Below are the code and all the weights of a small trained network. Each question names an input and a class and asks about switching units off, where a switched-off unit gives its printed mean instead of its output.

import numpy as np


def w(rows, s, z=0):
    codes = np.array(rows[::2]) - 128.0
    scale = np.full(codes.shape[1], s)
    scale[-1] = z or s
    return codes * scale


def norm(h):
    return h / np.sqrt((h * h).mean(-1, keepdims=True) + 1e-5)


def f(y):
    return y / 2 * (1 + np.tanh(0.7978845608 * (y + 0.044715 * y**3)))


def log_softmax(a):
    a = a - a.max(-1, keepdims=True)
    return a - np.log(np.exp(a).sum(-1, keepdims=True))


def net(x, mask):
    res = np.array(x, float).reshape(1, 5) / 4 @ E
    u = 0
    for l in range(2):
        y = f(norm(res) @ A[l][:, :-1].T + A[l][:, -1])
        res = res + np.where(mask[u : u + 4], y, B[l][:, -1]) @ B[l][:, :-1]
        u += 4
    return log_softmax(norm(res)[-1] @ U[:, :-1].T + U[:, -1])


A, B = {}, {}
E = w([
[90,209,97,126],'x0',
[214,142,140,131],'x1',
[64,92,248,192],'x2',
[85,108,81,192],'x3',
[70,106,118,111],'x4',
],0.013)
A[0] = w([
[9,170,97,172,135],'0.n0',
[107,151,135,93,134],'0.n1',
[125,2,81,74,134],'0.n2',
[204,123,189,176,2],'0.n3',
],0.0099,0.0062)
B[0] = w([
[130,137,208,242,254],'0.n0',
[142,190,137,122,141],'0.n1',
[150,106,62,161,217],'0.n2',
[8,211,129,243,138],'0.n3',
],0.013,0.0045)
A[1] = w([
[5,125,104,147,228],'1.n0',
[158,101,183,173,6],'1.n1',
[150,105,170,79,196],'1.n2',
[111,154,157,125,97],'1.n3',
],0.026,0.0021)
B[1] = w([
[104,167,148,219,254],'1.n0',
[91,149,84,216,245],'1.n1',
[37,192,129,131,162],'1.n2',
[251,109,150,136,163],'1.n3',
],0.018,0.0096)
U = w([
[78,175,185,67,96],'0',
[172,179,28,82,220],'1',
[124,70,190,110,8],'2',
[100,185,121,253,186],'3',
[149,125,153,133,49],'4',
[106,45,121,74,74],'5',
],0.022,0.013)

Each question gives the input, the list of numbers given to net, and the class t.
The units are the neurons (one row each of A and B). Each row of codes is followed by its name. A weight is (code - 128) times the scale printed after its matrix; where a second scale follows, it is the last column's (A, B and U).
mask holds one flag per neuron, layer by layer. A switched-off neuron (its flag False) gives its mean, the last column of its row in B, instead of its output. The means were averaged over made-up inputs and are rounded, as every weight is.
A unit's drop is (log p(t) with every unit on - log p(t) with that unit switched off) / (log p(t) with every unit on - log p(t) with every unit switched off).
The circuit of an input: a set's keep is (log p(t) with only the set's units on - log p(t) with every unit switched off) / (log p(t) with every unit on - log p(t) with every unit switched off). Starting from all 8 units, units are removed one at a time, each time the one whose removal leaves the highest keep (on an exact tie, the one counted first), for as long as the keep stays at least 0.8.
units of the circuit, in order: the units of the circuit, biggest drop first
most important unit: the unit with the biggest drop
top k neurons: the k neurons with the biggest drops, biggest first
k most important neurons of layer l: the k neurons of layer l with the biggest drops, biggest first
drop when u is switched off: that unit's drop, to one decimal
input [6,8,0,4,-2], class 1: top 2 neurons	1.n0, 0.n0
input [0,-5,-2,-8,-7], class 0: units of the circuit, in order	1.n2, 1.n1, 1.n0
input [5,5,3,-5,3], class 0: most important unit	0.n0
input [6,5,1,-7,-3], class 1: units of the circuit, in order	1.n0, 0.n0
input [0,1,-4,-8,1], class 0: units of the circuit, in order	1.n2, 1.n1
input [7,5,-5,5,-1], class 1: units of the circuit, in order	1.n0, 1.n1
input [-2,-2,-3,-5,-4], class 0: 3 most important neurons of layer 1	1.n2, 1.n1, 1.n0
input [-1,4,-3,-8,7], class 1: drop when 0.n0 is switched off	0.2
input [0,3,-4,2,6], class 1: drop when 1.n0 is switched off	0.2
input [7,6,-2,-5,0], class 1: drop when 1.n0 is switched off	0.1
